Each row has a class, written after it, and each block has its own classes.
[ 15  15  58  14  19  19  -1  -7  40  26  46 -34  24   4   6 -42  -4  -5
 -30  -4   5  23  11  17 -41  -6  -4   8 -11  22   3  10]
bur
[ 20   0  69  -1 -23  38  31 -18  13  13  54 -12  30  -2  56 -40  31  22
   2  -8  25  23 -12 -14 -35 -28  -9  15  27  10   5 -39]
bur
[-12  14  13  41 -13  29  36   3  36  11  69 -10  19  36  37 -40  22  13
 -22  10  11  37  -2  11 -17  -3 -27  13   5   9 -10  14]
nad
[ -9  -6  22  12  -6  16  20  -8  15  12  68  -2  -7  13 -15   1  43  17
  -1 -38   8  20   3   7   7 -36 -11  15   6  11  19  12]
Kun
[ -5 -15 -17  19 -45  40 -62 -41 -18   9  33  35  -2  17  35  -6  -9  17
  35 -21  36  -1  48 -10  12 -14  26  20  19  33  15  14]
pesub
[ -4  11 -14   3 -57  34 -43 -41   8  16  23  11  20  29  19 -51 -19  13
  22 -23  25   5  36  25   8  -7   9  10  13  50  -5   7]
remum
[-21   1  22  30 -11  14  23   9  23   6  23 -12  -5  43  15   3  41  -8
 -15 -10  28  49  27   5  12 -29 -31   0  11   1   7 -18]
kora
[ 18 -12 -13   8 -74  30 -40 -53 -12 -10  24 -13  10  31  31   5 -16   9
  28 -15  15  -8  -5  26  44  -9   8  16  21  29  -6   9]
kora
[-28  -3   8  42 -22  25  22  21  19   3  65  -1   4  49  15   2  26   6
 -17  10  30  35   3 -12  -4 -14 -32   3  18   0   7   4]
nad
[ 23  -9   5  21 -54  45 -49 -79 -10  -2  34  -4  -3  33  38  -7  -9  27
   4  -6   8   5  48  18  -5  -5   9  14  16  26  -2  34]
fere
[ -8   3 -18  50 -56  58 -40 -42 -33   6  12   6  10  27  69 -36 -25  14
  14  -3  59  18  48 -18  -7   9 -16  19   6  29  -6  19]
nad
[-28  -5  33  13   5  14  40  14  34  14  48   9   3  26  16 -30  45   3
   4 -54  30  21   3   8  29 -42  -3  25  24  -2   8 -21]
kora
[ 39  16  23  14 -60  46 -81 -56   0   9  44 -16  21  29  42   3 -24  -7
  -2  10   5   3  41  12 -18 -18  -5   8  12  25  -4  40]
bur
[-114   30  -68  -10  -19  -47  -72  -13   43   44  -55   16   18   -2
    9  104   40  -34   12  -51  -33  -15    6  -19   15   14    3   28
   37  -24   49  -60]
mas
[ 19  -8  10  16 -64  54 -43 -69  -5  -5  41 -14  10  47  26 -10 -23  22
   2  -5  12  10  43  15 -13  -9  -2   1  18  47   3  31]
fere
[ 18  17 -41  36 -67  31 -38 -58 -25   7  21  23  19  32  35 -12  -1   0
  26 -16  37  33  42   5  19   2  -9   2  11  44   8   4]
remum
[ -4  18  27  20 -16   8 -10   5  37  10  61 -14  17  40  19  11  20 -20
 -32  13   7  38  14  -4 -27 -26 -37   7  -5  -3  13   4]
bur
[-13  16  31  30  25  22  14  24  47  35  58 -36  11  39  13  -2  27  -6
 -18 -20   2  26 -16  40   2 -21 -15   7  15  21  21 -33]
remum
[  7  19 -12   1 -39  26 -57 -59   6  21 -12  -9  20  72  11   7 -17  13
  26   0  35  -5  47 -10  18   7  -4  13  41  38 -35   3]
mas
[ 17  11 -16  22 -70  45 -33 -46 -12  13  21   6  27  30  40 -42 -30  31
  35   2  22  -7  33  -1  -1   8   7  13  32  44 -22  32]
nad
[-12   6  25  40  -9  39  30   6  30  15  77 -15  15  42  30 -16  21  11
 -21   2  17  33  -6   5 -17 -12 -25   9  16  13   4   5]
nad
[ -7  19  32   6   9  22  20   0  38  19  61 -20  -2  29   2   2  35  16
 -14 -18  -6  17  -4  15  -7 -44 -26   7   8  20   0   4]
Kun
[ 21   2   1  11 -67  53 -50 -72 -11   3  -7  -6   9  37  36 -43 -33  14
  23 -12  34  14  70  24  12 -16   3   5  15  64 -20  14]
kora
[ -7  23  19  38   8  27  25   8  32  15  71   5   8  43  28  -2  20  12
 -15   7  21  32  -2 -10 -15 -18 -24   0  22   8  -3  10]
nad
[  4 -13 -15  10 -46  44 -62 -55 -22   9   1  -8  10  14  28 -15 -35   2
  40 -10  55  18  32 -17   0 -10  -6  12  16  42   8 -24]
mas
[-17  19  24  24   9  23  -6   3  45  10  47 -21  -2  38  20  20  25 -11
 -33   9 -14  30  15  16 -29 -11 -25  -2 -12  14  10  16]
pesub
[  0  31   9  14  23 -15  24  32  26   5  43  16 -18  48  12  58  49  25
  40 -26 -12  -9   6 -26  18 -58 -30  10  44  -9   7   4]
Kun
[  9  -4 -18  55 -62  45 -48 -58 -36   4  32  12  -7  44  40   9   5  17
  17   1  44  19  54  -5  20  -4  -7  11  28  18  -4  20]
nad
[-30  -7  24  36 -11  41   1   9  21  17  59   0   2   8  20 -21  37  -8
 -27 -21  28  53  20  23  -3 -21 -11   0   7  11  33 -23]
remum
[  8  -4  38  46  35  37 -11 -14  30  24  65 -35 -15  41  13  24  34 -12
 -27   9  37  64  17  11  -5 -28 -28   5  13   0  11 -26]
mas
[ -9  -7  23  21  -8  40   2   4  17  13  73  -2   3  28  13   0  22  -5
  -7 -17  18  29   7   0 -10 -34 -10   4   4  25  27  -6]
pesub
[ -3  20  13  10 -23  36  14   1  32  18  74  -1  17  18  22 -19  22  17
   0 -13   5  31   3   1 -12 -54 -29   5  11  32   8   5]
Kun
[ -2  -1  -9  10 -70  51 -62 -71   3   1  39   4   7  30  59  -1 -16  -4
   7 -27  25  11  27  26  17 -23  -1  26   4  33   7  18]
kora
[ 11  -5 -23  18 -63  42 -51 -56 -24   8  42  19  -1  -2  28 -16  -4  26
  22 -12  30  17  38  -3   9 -25   2  17   2  34   5  29]
Kun
[ 17   2  12  -4 -49  45 -52 -47   8  22  18  -6   2  39  43 -14 -16  13
   9   3  20  -1  33  23  15 -29  12  18  20  30 -22   6]
kora
[  1 -16 -10   7 -68  58 -59 -61 -10   7  29   8  19  22  32 -21 -23   6
  26  -4  49  25  45 -14  -3  -9   1  16  25  39   3  -3]
mas
[ 21  -7  50  27  22  30  33 -32  22 -15  94 -29 -14  55 -23   9  23   4
 -33 -28  10  28 -14  29   0 -34 -21  -8   2  18  12  16]
fere
[  1   3  39  21   7  22   5 -29  28   6  55 -29 -12  55   3  19  19   9
 -28  -5  14  35  12   8 -27 -26 -28  -6   5  16  15   2]
fere
[-27 -21  40  -9 -11  21  31  10  54   9  72  -6   4  38  11 -17  25  12
 -17  -9  22  26 -19  19   0 -36  -5  17  13  10  11 -22]
kora
[ -6  13  22  27   8  37   4 -31  30  19  47 -15  10  47  32  -1  34  -6
 -17  -8  42  50  10  -5  -2 -19 -33  14  16   9  -7 -26]
mas
[ 18   3 -11  24 -65  51 -57 -75 -16   9  34   9   5  21  43 -31  -3   8
   7 -12  33  24  43  29   8   3   6  14   0  37  -2  19]
remum
[  0   8 -24  17 -57  42 -46 -47  -7  13 -16  -1  29  27  48 -46 -20  16
  35   3  42  16  49 -11  15   0  -6  17  34  38 -30 -17]
mas
[ -6 -10  11   2 -52  38 -55 -63 -11   5  -8 -14   2  36  14 -16 -26  28
   7 -14  22 -10  53   6 -11   3  11   4  22  40  -4  16]
fere
[  0  16   7  12 -64  41 -53 -61 -13   8  12  20  28  19  44 -35 -10   2
  -3  -7  45  18  61 -16 -11 -12  -5  12  11  30 -13   8]
bur
[ -4  -8 -12  27 -79  67 -74 -43 -30  13  14   5  18  12  40 -28 -24   3
  31 -24  36   6  60  -3   5 -14  10   7  18  54  14  13]
pesub
[-12  15  23  20  -6  25  10 -30  27  10  53 -15   5  21  19  -1  36 -10
 -22 -35   7  34 -10  34  -6  -7 -18   4  -5  20  22 -14]
remum
[ 10  -4 -10  20  24 -26  39  10  48  -5  86  -3 -11  60  -2 -11   2  43
  26  22  -2  -7 -42  18  15  -8  -3  28  15   6 -12   8]
nad
[ -8  -6  25  39 -21  32  29  -3  14  14  69 -28  16  39  10   4  20   8
  -5  -7  26  39 -13  -3 -20  -5 -28  -3  20  24  28  -9]
nad
[ 16   5  -8  18 -50  54 -65 -68 -18  11  25  10   0  28  36 -11 -12   8
  18 -12  22   5  52  12   8 -19  13  11   7  48  -7  18]
pesub
[-22  32   9  47  11  26  15 -24  29  14  23 -19  19  45  30 -12  32 -10
 -22 -51  12  28  18  38   8  11 -25  12   2  34   9 -12]
remum
[-26  20  40  27  -1  41  19   3  36  25  53  -7   8  33  33 -19  24   1
 -37   2  19  36  20  -6 -42 -12 -29   5   4   3  -1  16]
nad
[  5   2 -24  42 -55  38 -44 -54 -20  10  28  19   4  35  55 -14  -6  26
  30  -8  26  -2  51  -1  13   5   8  29  26  19  -9  28]
nad
[ 10  13 -10  15 -58  44 -50 -55 -10  13  19  -2  18  26  35 -17 -11  -1
   8 -21  18   7  29  27   8   6   3   9   5  41   0  16]
remum
[-10   2  32  17  -3  40   1 -18  22  16  67   0  -2  37  15  13  33  -4
 -21 -17  19  31  15   3 -15 -28 -12   4   2  23  18  -3]
pesub
[-26   7  20  34 -10  32  27  15  28  17  53  -3  18  43  24  -9  17  12
 -13  -2  21  26  12 -10 -21  -6 -22   5  24  17   9  -1]
nad
[  3 -16   3  14 -35  29 -52 -13   1  27  14  -7  -8  45  17  -7 -21  13
  23   6  44  13  47   9  23 -37   7   9  28  32   2 -14]
kora
[  2  -2  -9  16 -53  47 -53 -42 -22  15  21  10  12  34  29   9 -10   8
  21 -15  32   0  36 -11   6  -8   9   8  19  46   8   6]
pesub

A new block, with new classes.
[  1  33  39  30  24 -12 -40 -20 -48  -3  39  27 -43  91 -23  57 -14 -12
  26 -36 -48  25   5 -31  -2  71  57  -2 -24 -16  -3  13]
pire
[-51  35   8  -2 -60 -29 -15  -9  -5 -21  -9  21  -5  -7   4  17   1 -20
   0  -9  -8  -2 -10 -27 -13   6   8 -40  -1  -2 -13 -28]
gos
[-40  16  24  14 -47 -27 -26 -14 -38  25 -17  10 -26  43 -25  15 -16 -10
   4 -12   1  10 -21 -27 -18  21  12 -38 -19  -6   6  -1]
fuso
[-50  25  24  30 -12  14 -17 -16  10  -9   8  54  47  -9  13  16  10 -24
   3 -48 -53   3  -3  -5 -12  34  -3   3 -57 -40 -21 -44]
gos
[-63  39 -17  50  19  21  -9 -11  36 -23 -17  49  19  -9   9  19  10 -32
 -10 -38 -61 -23   2   0  13  45  15  12 -58  16 -16  -6]
gos
[-29   5  18   3 -44 -28 -16 -10 -21  -3  -2  15 -31   2 -13   3  -5  21
   7  -7 -13   1 -12 -17 -11   9   1 -44 -12  -1   5 -18]
Zopo
[-10 -27  -9 -22  -7  -8  16   9 -13   7  -8   3  32  -9  13 -32 -21   8
 -13 -10  -7  17 -17 -10  26  41  10   7  -1  -7 -26   3]
Luvo
[-44  24 -15  65  10   3 -16 -14  39   5 -14  26   2   3 -17   4  24 -24
 -13  -4 -28 -13  10   8   1   1   5   5 -32  29 -12  -6]
vaf
[-28  16  -2  38 -23 -22 -19 -11  -2  -1 -28  -3 -21  11   1   5   8 -14
   2 -13 -18 -10 -10  13 -15  15   9 -28 -11  29  28 -25]
Foru
[-83  -5   7  87  35   0 -13 -36 -12   2 -38  53 -20 -31 -32  15 -18 -65
 -12  -5 -19 -38  20  64  36  93 -10   9 -80  77  28 -10]
tiz
[-26  60  -1  63 -41 -27 -43  -9   2  31 -14 -12 -90 -39   3  11 -13 -20
  -4 -67   1 -11  -7   9 -21  11 -11 -47 -55   6  42  20]
mokim
[ 34  -1  28   0 -17  -9  20   4 -56  37  16 -20  38  -2  42 -29 -23  74
  -5  10   3   7 -14  -8  12  11   3 -14 -16 -26 -31 -22]
mokim
[-53   4  21  43  15  14 -30 -16   0  22  11  46   9   6 -14  11  11 -21
   2 -36 -47   2 -12  -2  -2  38  14   6 -40 -15 -17   2]
Zopo
[-49  14 -51  79  18   0 -15  -8  21  33 -40  28 -36 -16  10   0  21 -32
  -6 -17 -11 -31   0  23   9  16  10  -1 -40  50  21 -15]
vaf
[-51  16  -2  40  -5  26 -13  -9  85  14  -5  20  15 -40 -48  10  10  -2
  -7 -17 -50 -34  15  -9   7  12   8  44 -67   5   8 -12]
tiz
[-54   4   3 -11 -37 -39 -11  -4  -5 -24   2 -14 -34 -24 -16 -17 -34  -7
   7 -24   4 -23 -17 -12   5 -25   2 -63  -4 -23  46   6]
Luvo
[-42  11   2  43   1   4 -13 -13  -1  20 -19   7   1   6 -10   7  13  -5
  -1 -21 -41  -2   3   6 -10  45   0   7 -39   7  13 -19]
Foru
[-58  21  27  42 -53 -45 -34 -14 -32   0 -28  28  -5  19   1   1  -1   0
   0  -4 -14  10  -5  -7 -16  59  -6 -36 -36  12  -7 -38]
fuso
[-43  14  11  47  -1  13 -16 -17  26  17  -8  30   7  -9 -39  27  -1 -25
   7 -33 -40 -13  10   0   4  47  14  19 -80  -2   8 -22]
tiz
[ 14 -39  -1 -10  27  13  31  11 -11  14   7  24  47 -28  15 -17  16  11
  -9  -8 -13  22  -8  19  27  20  -2  14 -18   0 -32   6]
Zopo
[-48   8  26  52 -24 -23 -54 -30 -39   9  -5  79  23  41  11 -12 -15 -13
  35 -92 -31  37 -44   7 -64  67   1 -44 -52 -68 -11 -76]
vaf
[-67   2  13  81 -46  11 -68 -39 -80  94 -22  15 -12  10  13  26 -26 -57
 -21 -89 -13  66 -47 -24 -16  31  27 -53 -16  -2  26  35]
mokim
[-60  39  -9  27 -49 -17 -12 -17  10   5 -43   6 -26  13 -50  26 -11 -23
   5 -11   1 -15   3 -13  -4  30  20 -18 -25  13   4 -24]
tiz
[-29  29   1   6 -40 -26 -22  -8   5 -19 -20  -3 -22  -7   9  -3  -3   3
   8  -9   1 -22  -5   5 -11  -9  14 -29  -7   6  20 -47]
pire
[-44  18  26  13 -43 -42 -26 -14 -14 -18 -10   3 -28  13 -10  -4 -12  18
   3  -1 -14 -22 -10  -2  -9   5  17 -40  -9  24  18 -36]
pire
[-18 -40  38 -15   8   5  23  -4 -79  18  -2  67  48  44  35  -3 -36 -21
   5 -51 -21  40 -22  27   6  98 -13  15  20 -32 -52 -39]
gos
[-22 -21 -10 -22  21   0  20   8 -25  -1   9 -23  34  21  11  16 -10 -20
  -8 -27 -27  14 -17  -2  39  40  25   3  -4 -10 -31  28]
ginam
[-47  37  27  29 -48 -37 -44 -38 -25 -29 -11  29 -23  12 -12  19 -12 -32
  10 -21  -2  -4 -13   6 -14  23  25 -50 -19  16  23 -43]
pire
[-30   9  10  13 -40 -47 -23 -11   4 -29  -9   7 -21  -8  -7 -19 -14   0
   0  -3   2  -9 -18  -6 -12  10  -6 -40 -18   4  20 -19]
Luvo
[-21 -20  -9   9  53 -23  10   6 -37 -37  26   2  37  25  40  -6 -20  18
   0 -31 -37  -7 -26  19  45  33  27 -23  -5  -2 -10  26]
ginam
[-53  36   0  34   9   8 -20  -5  33   3 -13  17   5 -22 -16   7  19 -28
  -2 -13 -24 -18  11  -3  -2  34  -4  12 -80  -8  -6   5]
fuso
[-43   6  12  13 -36 -21 -20  -6  -2  12  -3  18 -12 -22  -6 -11   9   6
   0  -7  -5 -10 -22  -5 -10 -10   3 -34 -14   1  -2 -16]
Zopo
[-24  13  42  30 -42 -23 -18 -17 -30  22   1  -1 -10  14 -11  23  -8 -10
  12 -28 -11  14 -20 -17 -25  25   0 -34 -18 -24   3 -21]
mokim
[-15  27 -39  16  25  -7  34   2 -46 -13 -39 -30  12   8  14 -25  -1  47
 -14  14  -2  -9  16  21  25  27   5 -28 -30  20  -8  10]
Foru
[  -5  -54  -60   -1  -11  -42   24   36  -34   -8  -18   12  -42 -114
   88  -30  -13   33   -5  -44   -7   11    9   34   67   27  -11  -58
    7   56   50    1]
Zopo
[-62  46  37  59   7  14 -29 -23  -5  40   5  30  10  15 -54  41  -3 -71
  -1 -45 -34  -3  22  14  16  64  26  24 -79 -25 -32   4]
tiz
[-64  21  28  49 -14  -6 -29 -20   8  -1 -13  32  21  20 -42   8  -5   7
  -3 -10 -40  11  15  -6 -14  69  -2  14 -49  -5 -28 -18]
tiz
[-40   6  15  19 -48 -23 -19 -11 -23  21 -11  14 -16  -9 -10  -6   6  14
  -7  -5  -8   1 -16  -7  -7   1   0 -40 -23  10  -2 -18]
Zopo
[ -1  28  44 -13 -75 -25 -11 -29   9 -10   5  17 -15  42 -47  36   2  -5
  20  -4   0   9  -6 -19 -31   7  12  -5  21 -17   8 -70]
pire
[-53  10 -28 -12 -12 -17   9  -3 -38   6  -8 -13  30  11  13   4 -13  -1
  -9 -27 -12   9 -29 -15  34  52  36 -17  -7  -6 -34  13]
ginam
[-74   4   4  31 -53 -37 -11 -21 -48  13 -36  10 -36  26 -16  -3 -25   5
  -4   2  -8  -1   0  -3  -2  32  -3 -54  -9  33   1 -34]
vaf
[-61  40  -9  44  13  15 -10  -9  36 -18 -10  42  21 -18  13  20  21 -37
  -3 -24 -47 -33   8   0   7  26   9  12 -48   3 -12 -24]
gos
[ -4 -35 -38  -1  22  -7   6   5  -9 -12 -28   8  25 -43  42 -50 -13   3
 -15   5  15   5 -23  14  16  28  -4  -9 -22  22   7   5]
Luvo
[-81  52 -46  22 -11  -8   5  23  71 -10 -81 -24 -69  25 -31   9   1 -58
  -3 -44  -6 -57   1   8  -1  -4   6  -8   7  18   9  24]
fuso
[-23  14  31  37   3  13 -21 -11  27  29  37  16   7 -22 -18  17  -6  -8
  13 -69 -51  -8 -25 -16 -10  16  17   1 -62 -41  11  10]
mokim
[-16 -24 -17 -24  -3   3  26   5 -37  12 -14  -2  16 -23  24  -9 -23  20
  -2 -22 -18   0   0   5  45  36  32  -3 -12  15   2 -19]
pire
[-68  68  50  28 -29  14 -45 -19   9  -1  12  -2  65  33 -22  38  25 -49
   6 -54 -73  15  14 -29 -10  19  50   0 -79 -73 -57 -40]
pire
[-53  39 -11  15 -63 -29 -29 -19 -16  -5 -40   4 -21  -1   5   5  -3   4
  10 -10  -2 -15 -13 -19 -14  23  33 -39 -25  14  16 -61]
pire
[  2 -37 -40  -3  28  13  28  11 -31  24 -43   2  23  13  29 -10  -1 -20
  -9 -20  -1  34 -14  23  21  61  16  19  39  32 -14  11]
Foru
[-58  31 -16  35   3  12 -13 -16  17 -22 -23  47  21 -21  19  23  21 -43
   4 -16 -30 -15   0  -8  -6  42   6   2 -49   3  -8 -35]
gos
[ -6 -33  29 -64  -3 -20  41  12 -22  32  55  -7  21  26 -32 -15 -41  30
 -18 -24 -17  -4 -45  -4  52  38  30  23  26   2 -56  51]
ginam
[-44  20  11  31   5  18 -17 -12  28  22  10  27   2 -12 -33  24  30 -24
   2 -17 -37 -11   1 -11   0  14  12  16 -51 -13 -15   1]
Zopo
[-28 -25 -11 -22  19  25  37  -4 -15 -14  -2  28  40 -48  19   3 -17 -46
 -23  -7  -4  -2  -1  21  55  15   6   0   6  33 -14  22]
gos
[-44  17 -11  54  24  13 -20  17  64  -8 -15  12 -17 -10  26   1  -4  -8
   2 -56 -73 -48  14  10  20  10   6  11 -51  -2  31  -8]
fuso
[ 27  40  -3 -12 -51 -17  -9 -15  -8  -2  29 -21  40   6  -8  50  46  50
   3  38 -31  53  15 -80  -8  70  14  20 -89 -25 -48 -35]
ginam
[-15 -68   8 -35  13 -13  36  18 -12 -16  -4   8  60 -16  12 -36 -15  -6
 -13  -2 -14  27 -10   9  36  52  -6  15  19   3 -36   3]
Luvo
[-40  18 -20  24 -35 -27   3  -2  27  -4 -32  -3 -30 -10 -17  -8  11  -2
  -7  12   0 -25   8   5  -5 -14  -8 -28 -15  35   2 -26]
vaf
[  6 -32  11   8   7  23  12  -2 -52  58   3   2  27  11  24  23 -19 -35
   7 -48 -10  34 -30 -10  20  41  30   4   8 -24  -9   5]
mokim
[-74  19 -17  76  17  11 -16 -13  28   6 -18  22  -3 -54  22   0  -9 -10
   8 -58 -52 -48 -14   9  14  40  13  -8 -61   8  37 -16]
mokim
[ -5 -21  -1 -19   2  -5  30  13 -39  17 -18   8  16  19   4  -2 -10   6
  -8   9   4  31   8  -3  28  64  -2  15  11  10 -35  14]
fuso
[-66 -14  44  12  -1   5 -10  -7  69  -3  33  46  -4   6 -60 -17 -11  25
  -1 -38 -65 -46 -32  -1  -6 -17   3  10   4  -7   1  12]
Zopo
[-41   3  57  11 -27 -65 -59 -13 -46   5   9  31 -28  29   1 -51 -34   1
  10 -10  21 -11 -51  10 -52  42 -11 -39 -13 -32 -10 -22]
Luvo
[-29  15 -43   4 -63 -38  19  11   2  37 -66 -49 -96  -7  -3 -44 -36  47
 -28  -7  24 -59 -24  25  11 -47   0 -53  41  79  59   6]
Foru
